Below are the code and all the weights of a small trained network. Each question names an input and a target symbol and asks about switching units off, where a switched-off unit gives its printed mean instead of its output.

import numpy as np


def w(rows, s, z=0):
    codes = np.array(rows[::2]) - 128.0
    scale = np.full(codes.shape[1], s)
    scale[-1] = z or s
    return codes * scale


def f(y):
    return np.maximum(y, 0)


def softmax(a):
    e = np.exp(a - a.max(-1, keepdims=True))
    return e / e.sum(-1, keepdims=True)


def log_softmax(a):
    a = a - a.max(-1, keepdims=True)
    return a - np.log(np.exp(a).sum(-1, keepdims=True))


def net(x, mask):
    ids = ['αβδζηλμξπστφψω'.index(c) for c in x.split()]
    T = len(ids)
    res = E[ids] + P[:T]
    u = 0
    for l in range(3):
        r = res
        for j in range(3):
            rows = slice(3 * j, 3 * j + 3)
            q, k, v = (r @ M[l][rows].T for M in (Q, K, V))
            z = softmax(np.where(np.tri(T) > 0, q @ k.T / 3**0.5, -1e9)) @ v
            o = O[l][rows]
            res = res + np.where(mask[u + j], z, o[:, -1]) @ o[:, :-1]
        u += 3
        y = f(res @ A[l][:, :-1].T + A[l][:, -1])
        res = res + np.where(mask[u : u + 4], y, B[l][:, -1]) @ B[l][:, :-1]
        u += 4
    return log_softmax(res[-1] @ U[:, :-1].T + U[:, -1])


Q, K, V, O, A, B = {}, {}, {}, {}, {}, {}
E = w([
[80,134,148,132,92],'α',
[117,95,146,116,136],'β',
[134,98,49,124,138],'δ',
[124,144,168,140,156],'ζ',
[124,81,36,152,99],'η',
[167,94,158,57,32],'λ',
[192,170,103,149,73],'μ',
[98,159,166,174,101],'ξ',
[114,132,158,148,136],'π',
[108,105,153,105,129],'σ',
[97,15,94,194,65],'τ',
[7,124,164,137,192],'φ',
[143,207,63,151,202],'ψ',
[114,73,129,43,163],'ω',
],0.012)
P = w([
[106,232,132,135,52],'0',
[97,43,126,155,63],'1',
[95,85,124,142,79],'2',
[96,103,125,125,97],'3',
[120,98,118,131,125],'4',
[126,126,119,129,131],'5',
[125,148,111,119,132],'6',
[129,150,122,114,141],'7',
[133,157,105,93,150],'8',
[142,160,107,61,176],'9',
[155,180,119,58,191],'10',
[175,129,84,4,218],'11',
[176,110,99,49,207],'12',
[149,120,112,96,134],'13',
],0.0031)
Q[0] = w([
[176,158,202,59,95],'L0H0',
[160,160,160,200,189],'L0H0',
[158,152,182,47,79],'L0H0',
[24,130,178,150,158],'L0H1',
[33,149,177,133,156],'L0H1',
[221,108,82,143,103],'L0H1',
[158,86,1,98,137],'L0H2',
[77,81,78,119,214],'L0H2',
[169,158,171,157,49],'L0H2',
],0.0091)
K[0] = w([
[140,132,82,207,1],'L0H0',
[121,22,91,107,105],'L0H0',
[144,172,96,218,7],'L0H0',
[33,188,182,199,192],'L0H1',
[57,191,176,174,200],'L0H1',
[180,39,73,108,62],'L0H1',
[172,159,92,66,164],'L0H2',
[81,126,174,44,238],'L0H2',
[165,128,78,199,35],'L0H2',
],0.0097)
V[0] = w([
[2,132,163,146,75],'L0H0',
[165,175,162,251,81],'L0H0',
[113,105,73,37,169],'L0H0',
[159,68,41,40,74],'L0H1',
[228,36,38,56,165],'L0H1',
[189,77,73,45,105],'L0H1',
[70,173,130,88,136],'L0H2',
[122,133,146,67,207],'L0H2',
[126,89,108,55,180],'L0H2',
],0.0068)
O[0] = w([
[163,21,53,29,119,159],'L0H0',
[234,27,180,217,158,147],'L0H0',
[48,202,93,102,94,123],'L0H0',
[138,153,113,169,15,253],'L0H1',
[135,234,187,169,4,166],'L0H1',
[156,184,135,187,16,199],'L0H1',
[67,115,77,129,149,130],'L0H2',
[41,187,150,169,172,83],'L0H2',
[50,179,147,155,83,129],'L0H2',
],0.0048,0.0021)
A[0] = w([
[84,204,120,148,201,253],'L0N0',
[224,124,108,61,70,158],'L0N1',
[199,208,86,255,120,143],'L0N2',
[203,125,119,51,74,192],'L0N3',
],0.0079,0.0039)
B[0] = w([
[63,126,172,14,86,208],'L0N0',
[109,169,145,236,220,253],'L0N1',
[230,108,78,58,207,252],'L0N2',
[115,169,147,253,211,254],'L0N3',
],0.0065,0.0054)
Q[1] = w([
[142,171,44,138,30],'L1H0',
[139,3,90,174,190],'L1H0',
[112,164,62,121,35],'L1H0',
[86,67,177,160,91],'L1H1',
[134,70,195,190,52],'L1H1',
[185,173,61,77,154],'L1H1',
[96,57,222,202,71],'L1H2',
[82,141,149,203,127],'L1H2',
[81,140,148,217,125],'L1H2',
],0.0053)
K[1] = w([
[62,44,136,88,119],'L1H0',
[111,199,96,112,186],'L1H0',
[69,57,189,118,88],'L1H0',
[62,105,198,91,90],'L1H1',
[82,124,173,125,3],'L1H1',
[232,167,24,183,144],'L1H1',
[103,129,187,180,124],'L1H2',
[172,103,197,236,37],'L1H2',
[159,115,197,210,65],'L1H2',
],0.0074)
V[1] = w([
[165,218,134,183,137],'L1H0',
[140,169,8,122,131],'L1H0',
[170,92,159,178,168],'L1H0',
[91,101,255,92,116],'L1H1',
[148,198,182,105,145],'L1H1',
[90,142,213,118,130],'L1H1',
[92,138,99,81,148],'L1H2',
[177,113,241,155,111],'L1H2',
[74,162,133,56,111],'L1H2',
],0.0057)
O[1] = w([
[134,86,250,135,116,249],'L1H0',
[174,31,134,224,72,183],'L1H0',
[44,76,167,114,134,230],'L1H0',
[76,205,236,106,158,3],'L1H1',
[143,208,87,34,201,147],'L1H1',
[126,184,204,84,142,66],'L1H1',
[179,189,109,82,84,105],'L1H2',
[4,111,164,129,216,128],'L1H2',
[193,216,107,59,130,47],'L1H2',
],0.0039,0.0041)
A[1] = w([
[80,80,160,159,19,178],'L1N0',
[92,56,1,154,40,123],'L1N1',
[39,80,144,79,213,5],'L1N2',
[230,108,77,125,204,223],'L1N3',
],0.0066,0.0022)
B[1] = w([
[123,136,201,17,34,170],'L1N0',
[31,159,2,157,72,185],'L1N1',
[100,58,173,138,203,193],'L1N2',
[194,50,73,104,135,254],'L1N3',
],0.0072,0.0069)
Q[2] = w([
[64,85,157,87,129],'L2H0',
[85,151,112,169,170],'L2H0',
[128,62,162,83,114],'L2H0',
[145,129,65,120,80],'L2H1',
[120,77,99,99,79],'L2H1',
[155,146,132,113,50],'L2H1',
[216,78,110,99,116],'L2H2',
[55,138,205,68,186],'L2H2',
[114,146,254,112,168],'L2H2',
],0.0075)
K[2] = w([
[105,120,99,118,169],'L2H0',
[25,144,253,58,135],'L2H0',
[133,153,86,128,182],'L2H0',
[104,119,160,28,92],'L2H1',
[156,171,106,52,110],'L2H1',
[131,108,178,47,168],'L2H1',
[198,33,125,83,172],'L2H2',
[54,131,173,140,145],'L2H2',
[82,120,190,161,140],'L2H2',
],0.0068)
V[2] = w([
[112,58,175,139,147],'L2H0',
[26,131,175,74,98],'L2H0',
[67,106,2,205,50],'L2H0',
[51,101,98,144,101],'L2H1',
[184,97,97,196,146],'L2H1',
[192,120,114,124,132],'L2H1',
[203,157,137,71,206],'L2H2',
[181,64,85,106,196],'L2H2',
[121,105,106,4,119],'L2H2',
],0.0054)
O[2] = w([
[102,187,97,50,112,194],'L2H0',
[91,170,58,176,178,62],'L2H0',
[67,60,87,204,1,167],'L2H0',
[92,127,69,223,120,141],'L2H1',
[210,174,121,118,98,221],'L2H1',
[169,140,125,56,104,161],'L2H1',
[76,51,115,41,188,148],'L2H2',
[78,86,63,127,128,255],'L2H2',
[181,84,73,17,68,98],'L2H2',
],0.0048,0.0065)
A[2] = w([
[237,213,73,173,67,104],'L2N0',
[75,171,85,64,1,185],'L2N1',
[66,212,141,199,123,254],'L2N2',
[37,31,223,106,103,172],'L2N3',
],0.0054,0.0029)
B[2] = w([
[255,164,183,113,175,214],'L2N0',
[94,174,149,66,108,244],'L2N1',
[114,192,174,161,164,204],'L2N2',
[124,109,196,184,137,253],'L2N3',
],0.0075,0.006)
U = w([
[188,97,240,99,73,83],'α',
[153,199,226,206,191,67],'β',
[201,159,152,112,92,73],'δ',
[137,114,143,131,155,31],'ζ',
[165,153,121,166,47,155],'η',
[140,153,140,144,136,135],'λ',
[64,62,70,173,124,146],'μ',
[102,112,122,183,139,90],'ξ',
[220,46,106,194,208,214],'π',
[75,114,155,103,224,146],'σ',
[38,89,149,177,56,115],'τ',
[104,176,114,157,161,173],'φ',
[173,66,63,6,60,4],'ψ',
[128,254,153,47,60,237],'ω',
],0.0057,0.0033)

Each question gives the input, a string of symbols that net reads in full, and the target symbol t.
The units are the heads (3 rows each of Q, K, V and O) and the neurons (one row each of A and B). Each row of codes is followed by its name. A weight is (code - 128) times the scale printed after its matrix; where a second scale follows, it is the last column's (O, A, B and U).
mask holds one flag per unit, layer by layer, with each layer's heads first. A switched-off unit (its flag False) gives its mean, the last column of its rows in O or B, instead of its output. The means were averaged over made-up inputs and are rounded, as every weight is.
A unit's drop is (log p(t) with every unit on - log p(t) with that unit switched off) / (log p(t) with every unit on - log p(t) with every unit switched off).
The circuit of an input: a set's keep is (log p(t) with only the set's units on - log p(t) with every unit switched off) / (log p(t) with every unit on - log p(t) with every unit switched off). Starting from the 12 units with the biggest drops (on a tie, the unit counted first), units are removed one at a time, each time the one whose removal leaves the highest keep (on an exact tie, the one counted first), for as long as the keep stays at least 0.8.
units of the circuit, in order: the units of the circuit, biggest drop first
top k neurons: the k neurons with the biggest drops, biggest first
heads that matter: for each layer, one digit per head in row order, 1 if its drop is at least 0.15 and else 0, layers parted by /
input ζ ω φ ζ, target σ: units of the circuit, in order	(L0H1, L2H0, L1N2)
input ξ δ μ η ξ ψ η α ψ ξ μ φ, target σ: heads that matter	011 / 000 / 100
input ζ σ ω, target σ: units of the circuit, in order	(L1H1, L2H0, L0H1, L1N2)
input μ η δ, target μ: units of the circuit, in order	(L1H1, L1N1, L2H0)
input φ μ ω, target ψ: units of the circuit, in order	(L0H1, L2H2, L1H2, L0N1)
input λ μ λ π, target β: units of the circuit, in order	(L2H2, L1N3, L0N2, L1H1)
input ζ ζ η φ μ μ τ μ φ μ μ β μ τ, target τ: heads that matter	000 / 000 / 010
input τ μ α φ δ, target φ: heads that matter	111 / 100 / 101
input μ φ τ μ τ ξ μ τ μ ω μ ξ, target α: top neuron	(L0N2)
input δ μ π μ μ λ η ζ ψ η, target ψ: heads that matter	000 / 011 / 001
input μ ξ λ η π β ω η φ μ μ φ μ π, target α: top 2 neurons	(L0N1, L0N3)
input ω μ η ζ μ μ ω μ ω δ φ, target σ: heads that matter	010 / 000 / 100
input τ δ μ ω λ μ ω β μ ω η, target ω: heads that matter	101 / 000 / 000
input α τ δ ω μ ω β ω τ, target ω: heads that matter	100 / 000 / 001
input ξ μ μ τ μ ω ω π α ζ δ α ψ, target ψ: heads that matter	000 / 011 / 000
input ψ μ η, target ψ: top 3 neurons	(L0N3, L0N1, L0N2)
input η μ α, target τ: top neuron	(L1N1)
input η β ξ ω μ δ ξ δ μ μ μ τ, target τ: top 2 neurons	(L0N2, L1N0)
input μ ζ ξ μ π ω μ η ψ ψ ω ξ μ, target π: top 2 neurons	(L0N2, L1N3)
input φ τ β, target ψ: top 2 neurons	(L0N1, L0N3)
input ψ ξ μ ξ β μ μ τ μ ω, target α: heads that matter	101 / 100 / 110
input μ ω δ, target ω: top 2 neurons	(L1N1, L2N1)
input μ ω μ η η η λ ω δ, target ω: heads that matter	101 / 000 / 000
input μ μ μ λ μ τ ω μ φ π ξ, target α: top 3 neurons	(L0N1, L0N3, L0N2)
input φ ψ ω ξ, target ψ: heads that matter	110 / 101 / 001
input ω ζ η ξ φ μ δ η, target μ: top 3 neurons	(L0N2, L1N3, L0N0)
input μ μ μ μ φ ω π σ μ α ψ α, target α: top 4 neurons	(L0N1, L0N2, L0N3, L1N1)
input φ ξ ζ, target ψ: top 2 neurons	(L0N3, L0N1)
input ω ζ φ ω ω ω ω, target ω: heads that matter	101 / 001 / 000
